Here is a tiny trained network, its code and every weight. The questions are about switching its units off for an input and a target symbol, where a switched-off unit gives its printed mean instead of its output.

import numpy as np


def w(rows, s, z=0):
    codes = np.array(rows[::2]) - 128.0
    scale = np.full(codes.shape[1], s)
    scale[-1] = z or s
    return codes * scale


def norm(h):
    return h / np.sqrt((h * h).mean(-1, keepdims=True) + 1e-5)


def f(y):
    return np.maximum(y, 0)


def softmax(a):
    e = np.exp(a - a.max(-1, keepdims=True))
    return e / e.sum(-1, keepdims=True)


def log_softmax(a):
    a = a - a.max(-1, keepdims=True)
    return a - np.log(np.exp(a).sum(-1, keepdims=True))


def net(x, mask):
    ids = ['αδεζηθλπστφψω'.index(c) for c in x.split()]
    T = len(ids)
    res = E[ids] + P[:T]
    u = 0
    for l in range(2):
        r = norm(res)
        for j in range(3):
            rows = slice(3 * j, 3 * j + 3)
            q, k, v = (r @ M[l][rows].T for M in (Q, K, V))
            z = softmax(np.where(np.tri(T) > 0, q @ k.T / 3**0.5, -1e9)) @ v
            o = O[l][rows]
            res = res + np.where(mask[u + j], z, o[:, -1]) @ o[:, :-1]
        u += 3
        y = f(norm(res) @ A[l][:, :-1].T + A[l][:, -1])
        res = res + np.where(mask[u : u + 4], y, B[l][:, -1]) @ B[l][:, :-1]
        u += 4
    return log_softmax(norm(res)[-1] @ U[:, :-1].T + U[:, -1])


Q, K, V, O, A, B = {}, {}, {}, {}, {}, {}
E = w([
[164,144,116],'α',
[71,106,126],'δ',
[104,127,84],'ε',
[247,144,147],'ζ',
[82,92,106],'η',
[114,102,50],'θ',
[160,125,84],'λ',
[117,113,177],'π',
[157,96,131],'σ',
[110,44,118],'τ',
[78,127,142],'φ',
[175,117,172],'ψ',
[150,88,105],'ω',
],0.015)
P = w([
[96,165,123],'0',
[254,45,114],'1',
[216,14,149],'2',
[161,56,117],'3',
[166,84,167],'4',
[125,91,160],'5',
[146,148,153],'6',
[155,126,135],'7',
],0.0054)
Q[0] = w([
[87,156,140],'0.h1',
[209,96,151],'0.h1',
[97,91,4],'0.h1',
[156,172,238],'0.h2',
[129,109,172],'0.h2',
[99,102,48],'0.h2',
[124,136,163],'0.h3',
[112,74,78],'0.h3',
[124,122,146],'0.h3',
],0.011)
K[0] = w([
[125,149,156],'0.h1',
[140,108,73],'0.h1',
[9,65,159],'0.h1',
[104,66,213],'0.h2',
[119,86,130],'0.h2',
[158,177,59],'0.h2',
[151,153,71],'0.h3',
[133,108,166],'0.h3',
[151,127,98],'0.h3',
],0.013)
V[0] = w([
[157,144,210],'0.h1',
[155,119,180],'0.h1',
[134,64,119],'0.h1',
[81,215,134],'0.h2',
[202,131,83],'0.h2',
[105,195,78],'0.h2',
[131,9,113],'0.h3',
[113,182,119],'0.h3',
[202,140,227],'0.h3',
],0.011)
O[0] = w([
[144,39,180,102],'0.h1',
[152,53,132,140],'0.h1',
[155,124,44,201],'0.h1',
[73,146,226,3],'0.h2',
[228,255,109,217],'0.h2',
[77,215,148,55],'0.h2',
[156,36,3,246],'0.h3',
[92,183,175,60],'0.h3',
[246,110,242,194],'0.h3',
],0.0077,0.005)
A[0] = w([
[122,43,15,154],'0.n1',
[33,230,51,57],'0.n2',
[195,254,111,135],'0.n3',
[136,234,174,253],'0.n4',
],0.0063,0.0005)
B[0] = w([
[166,44,160,255],'0.n1',
[254,94,160,156],'0.n2',
[89,13,177,186],'0.n3',
[146,47,122,144],'0.n4',
],0.0073,0.0059)
Q[1] = w([
[178,96,46],'1.h1',
[7,243,186],'1.h1',
[162,100,74],'1.h1',
[229,83,178],'1.h2',
[78,119,89],'1.h2',
[223,54,29],'1.h2',
[72,191,154],'1.h3',
[199,123,220],'1.h3',
[90,98,65],'1.h3',
],0.015)
K[1] = w([
[65,120,92],'1.h1',
[254,70,101],'1.h1',
[85,130,112],'1.h1',
[170,231,155],'1.h2',
[103,69,136],'1.h2',
[43,217,146],'1.h2',
[212,181,129],'1.h3',
[161,29,133],'1.h3',
[90,181,135],'1.h3',
],0.016)
V[1] = w([
[185,217,70],'1.h1',
[40,121,57],'1.h1',
[196,64,37],'1.h1',
[14,95,109],'1.h2',
[127,112,172],'1.h2',
[166,2,80],'1.h2',
[46,9,184],'1.h3',
[231,96,90],'1.h3',
[110,148,16],'1.h3',
],0.017)
O[1] = w([
[133,219,177,115],'1.h1',
[121,162,33,108],'1.h1',
[218,158,129,121],'1.h1',
[122,174,39,80],'1.h2',
[134,93,106,142],'1.h2',
[254,129,91,103],'1.h2',
[161,39,31,160],'1.h3',
[195,128,196,254],'1.h3',
[166,213,108,135],'1.h3',
],0.02,0.0093)
A[1] = w([
[206,40,111,56],'1.n1',
[201,133,132,98],'1.n2',
[32,211,163,7],'1.n3',
[103,221,254,170],'1.n4',
],0.0094,0.0015)
B[1] = w([
[87,91,219,253],'1.n1',
[69,102,107,211],'1.n2',
[44,10,153,193],'1.n3',
[85,200,190,254],'1.n4',
],0.013,0.0044)
U = w([
[16,68,188,139],'α',
[110,101,38,4],'δ',
[21,176,67,64],'ε',
[155,103,186,129],'ζ',
[162,142,45,112],'η',
[141,221,106,186],'θ',
[117,199,197,114],'λ',
[152,3,90,219],'π',
[193,117,137,81],'σ',
[197,116,100,122],'τ',
[87,71,67,165],'φ',
[183,73,159,100],'ψ',
[189,142,130,116],'ω',
],0.014,0.0037)

Each question gives the input, a string of symbols that net reads in full, and the target symbol t.
The units are the heads (3 rows each of Q, K, V and O) and the neurons (one row each of A and B). Each row of codes is followed by its name. A weight is (code - 128) times the scale printed after its matrix; where a second scale follows, it is the last column's (O, A, B and U).
mask holds one flag per unit, layer by layer, with each layer's heads first. A switched-off unit (its flag False) gives its mean, the last column of its rows in O or B, instead of its output. The means were averaged over made-up inputs and are rounded, as every weight is.
A unit's drop is (log p(t) with every unit on - log p(t) with that unit switched off) / (log p(t) with every unit on - log p(t) with every unit switched off).
The circuit of an input: a set's keep is (log p(t) with only the set's units on - log p(t) with every unit switched off) / (log p(t) with every unit on - log p(t) with every unit switched off). Starting from the 12 units with the biggest drops (on a tie, the unit counted first), units are removed one at a time, each time the one whose removal leaves the highest keep (on an exact tie, the one counted first), for as long as the keep stays at least 0.8.
units of the circuit, in order: the units of the circuit, biggest drop first
most important unit: the unit with the biggest drop
top k neurons: the k neurons with the biggest drops, biggest first
heads that matter: for each layer, one digit per head in row order, 1 if its drop is at least 0.15 and else 0, layers parted by /
drop when u is switched off: that unit's drop, to one decimal
input λ ζ ψ λ ζ ζ ζ, target λ: units of the circuit, in order : 0.h2, 0.h3, 1.h1, 1.h2
input α θ λ, target α: most important unit : 0.h3
input θ α δ, target θ: units of the circuit, in order : 0.h3, 1.h3
input α τ α α ψ ω α ε, target α: units of the circuit, in order : 0.h3, 1.h2
input α η ω σ α τ, target α: units of the circuit, in order : 0.h3, 0.h2, 1.h2
input π δ λ δ θ π ζ, target π: units of the circuit, in order : 0.h2, 1.h3
input λ α η α θ ω φ, target λ: heads that matter : 111 / 000
input λ τ ζ α π α ζ, target λ: units of the circuit, in order : 1.h1, 0.h3, 0.h2
input θ φ δ, target θ: units of the circuit, in order : 0.h3, 1.h3, 0.h1
input θ α ω ω α α, target θ: heads that matter : 001 / 000
input ε φ φ, target ε: heads that matter : 011 / 000
input α ψ δ, target α: heads that matter : 011 / 010
input ε α π δ α θ, target ε: heads that matter : 011 / 000
input α σ η, target α: heads that matter : 011 / 000
input λ σ ε, target λ: top neuron : 0.n2
input θ λ α α π, target θ: drop when 0.h3 is switched off : 0.6
input α α α α σ ω, target α: drop when 0.h2 is switched off : 0.2
input θ α α η α π ε ε, target θ: drop when 0.h3 is switched off : 0.5
input ε ζ ζ θ α θ, target ε: drop when 0.h2 is switched off : 0.3
input λ π α π, target λ: most important unit : 1.h1
